Below are the code and all the weights of a small trained network. Each question names an input and a class and asks about switching units off, where a switched-off unit gives its printed mean instead of its output.

import numpy as np


def w(rows, s, z=0):
    codes = np.array(rows[::2]) - 128.0
    scale = np.full(codes.shape[1], s)
    scale[-1] = z or s
    return codes * scale


def f(y):
    return np.maximum(y, 0)


def log_softmax(a):
    a = a - a.max(-1, keepdims=True)
    return a - np.log(np.exp(a).sum(-1, keepdims=True))


def net(x, mask):
    res = np.array(x, float).reshape(1, 3) / 4 @ E
    y = f(res @ A[0][:, :-1].T + A[0][:, -1])
    res = res + np.where(mask, y, B[0][:, -1]) @ B[0][:, :-1]
    return log_softmax(res[-1] @ U[:, :-1].T + U[:, -1])


A, B = {}, {}
E = w([
[103,119,222,90,83,52,222,251,224,92],'x0',
[167,54,53,146,135,51,81,186,27,187],'x1',
[89,98,140,39,95,207,128,188,19,75],'x2',
],0.013)
A[0] = w([
[132,81,119,164,180,97,79,168,33,174,185],'N1',
[70,131,54,104,166,188,58,79,80,96,5],'N2',
[132,87,107,75,136,85,104,168,83,134,158],'N3',
[169,157,79,119,154,211,70,69,53,117,18],'N4',
[103,104,134,120,127,179,109,151,91,68,139],'N5',
[168,102,50,127,126,107,96,184,89,193,205],'N6',
[53,93,147,96,132,182,121,143,83,103,113],'N7',
[96,171,188,68,103,197,112,73,144,90,186],'N8',
[111,90,88,106,120,229,126,181,79,71,89],'N9',
[93,100,210,75,99,130,169,185,130,136,20],'N10',
[158,76,175,109,85,134,152,135,101,99,102],'N11',
[59,186,175,115,123,163,127,66,126,88,214],'N12',
[178,154,71,153,214,98,121,84,165,128,20],'N13',
[122,145,91,158,163,45,141,75,163,215,92],'N14',
[129,116,168,91,70,68,156,244,141,61,13],'N15',
[127,150,178,89,125,173,154,81,117,71,195],'N16',
[123,184,111,144,104,131,150,105,186,135,237],'N17',
[123,114,145,95,77,191,89,146,77,101,112],'N18',
[141,112,76,107,64,71,96,171,58,145,166],'N19',
[121,82,111,107,133,87,131,137,62,195,182],'N20',
[98,106,152,118,111,196,137,134,47,124,77],'N21',
[89,172,155,156,125,234,141,64,134,139,173],'N22',
[124,113,84,61,86,177,116,140,99,86,131],'N23',
[151,130,64,147,154,215,82,60,78,101,8],'N24',
[116,79,144,87,101,129,124,121,96,83,118],'N25',
],0.011,0.0021)
B[0] = w([
[138,177,104,106,147,208,187,116,81,98,244],'N1',
[62,57,162,163,229,62,175,164,126,83,231],'N2',
[126,193,91,49,129,176,188,182,94,141,206],'N3',
[54,65,166,184,164,63,170,140,143,2,250],'N4',
[160,155,164,144,114,136,64,101,164,149,190],'N5',
[143,215,86,59,111,179,172,159,96,168,233],'N6',
[201,114,157,160,82,157,69,56,147,207,200],'N7',
[210,161,70,43,127,180,176,146,60,84,210],'N8',
[169,144,173,181,57,158,38,73,205,170,223],'N9',
[72,67,144,145,148,97,162,126,127,43,213],'N10',
[149,109,169,179,83,135,133,66,195,151,172],'N11',
[179,218,82,94,147,202,195,174,85,171,199],'N12',
[164,97,167,203,86,116,69,59,164,184,190],'N13',
[176,200,204,177,103,134,39,94,167,201,207],'N14',
[47,29,153,202,215,95,171,121,113,69,248],'N15',
[183,215,39,90,157,159,182,197,82,101,191],'N16',
[190,177,89,131,115,157,114,81,174,171,183],'N17',
[178,139,146,198,77,168,61,71,205,180,204],'N18',
[141,213,53,49,144,169,175,207,95,95,228],'N19',
[162,172,122,67,85,188,149,145,102,119,212],'N20',
[142,159,212,123,57,87,84,61,203,154,204],'N21',
[156,161,69,57,146,197,206,190,56,103,205],'N22',
[194,132,121,162,106,129,47,99,209,172,201],'N23',
[41,66,153,174,181,87,162,142,169,34,241],'N24',
[167,115,141,162,92,147,116,84,189,166,178],'N25',
],0.0082,0.02)
U = w([
[176,185,37,70,135,180,193,196,30,151,184],'0',
[192,133,150,214,107,108,26,73,210,230,202],'1',
[55,12,141,194,190,73,183,180,104,73,4],'2',
],0.011,0.0043)

Each question gives the input, the list of numbers given to net, and the class t.
The units are the neurons (one row each of A and B). Each row of codes is followed by its name. A weight is (code - 128) times the scale printed after its matrix; where a second scale follows, it is the last column's (A, B and U).
mask holds one flag per neuron, in row order. A switched-off neuron (its flag False) gives its mean, the last column of its row in B, instead of its output. The means were averaged over made-up inputs and are rounded, as every weight is.
A unit's drop is (log p(t) with every unit on - log p(t) with that unit switched off) / (log p(t) with every unit on - log p(t) with every unit switched off).
most important unit: the unit with the biggest drop
top k neurons: the k neurons with the biggest drops, biggest first
drop of u: that unit's drop, to one decimal
input [4,7,8], class 1: most important unit : N9
input [-7,3,8], class 1: top 2 neurons : N9, N18
input [-5,6,-6], class 0: top 3 neurons : N6, N1, N9
input [7,2,6], class 2: top 3 neurons : N15, N10, N14
input [-5,3,3], class 2: top 2 neurons : N4, N24
input [-6,-6,-4], class 0: top 4 neurons : N22, N12, N15, N8
input [-3,-5,-5], class 0: top 2 neurons : N22, N9
input [-7,3,7], class 1: top 2 neurons : N9, N18
input [3,-2,-2], class 2: top 3 neurons : N6, N19, N9
input [7,6,5], class 2: top 2 neurons : N15, N10
input [8,6,-5], class 2: drop of N15 : 8.3
input [8,3,6], class 2: drop of N15 : 3.7
input [-6,3,6], class 1: drop of N18 : 0.6
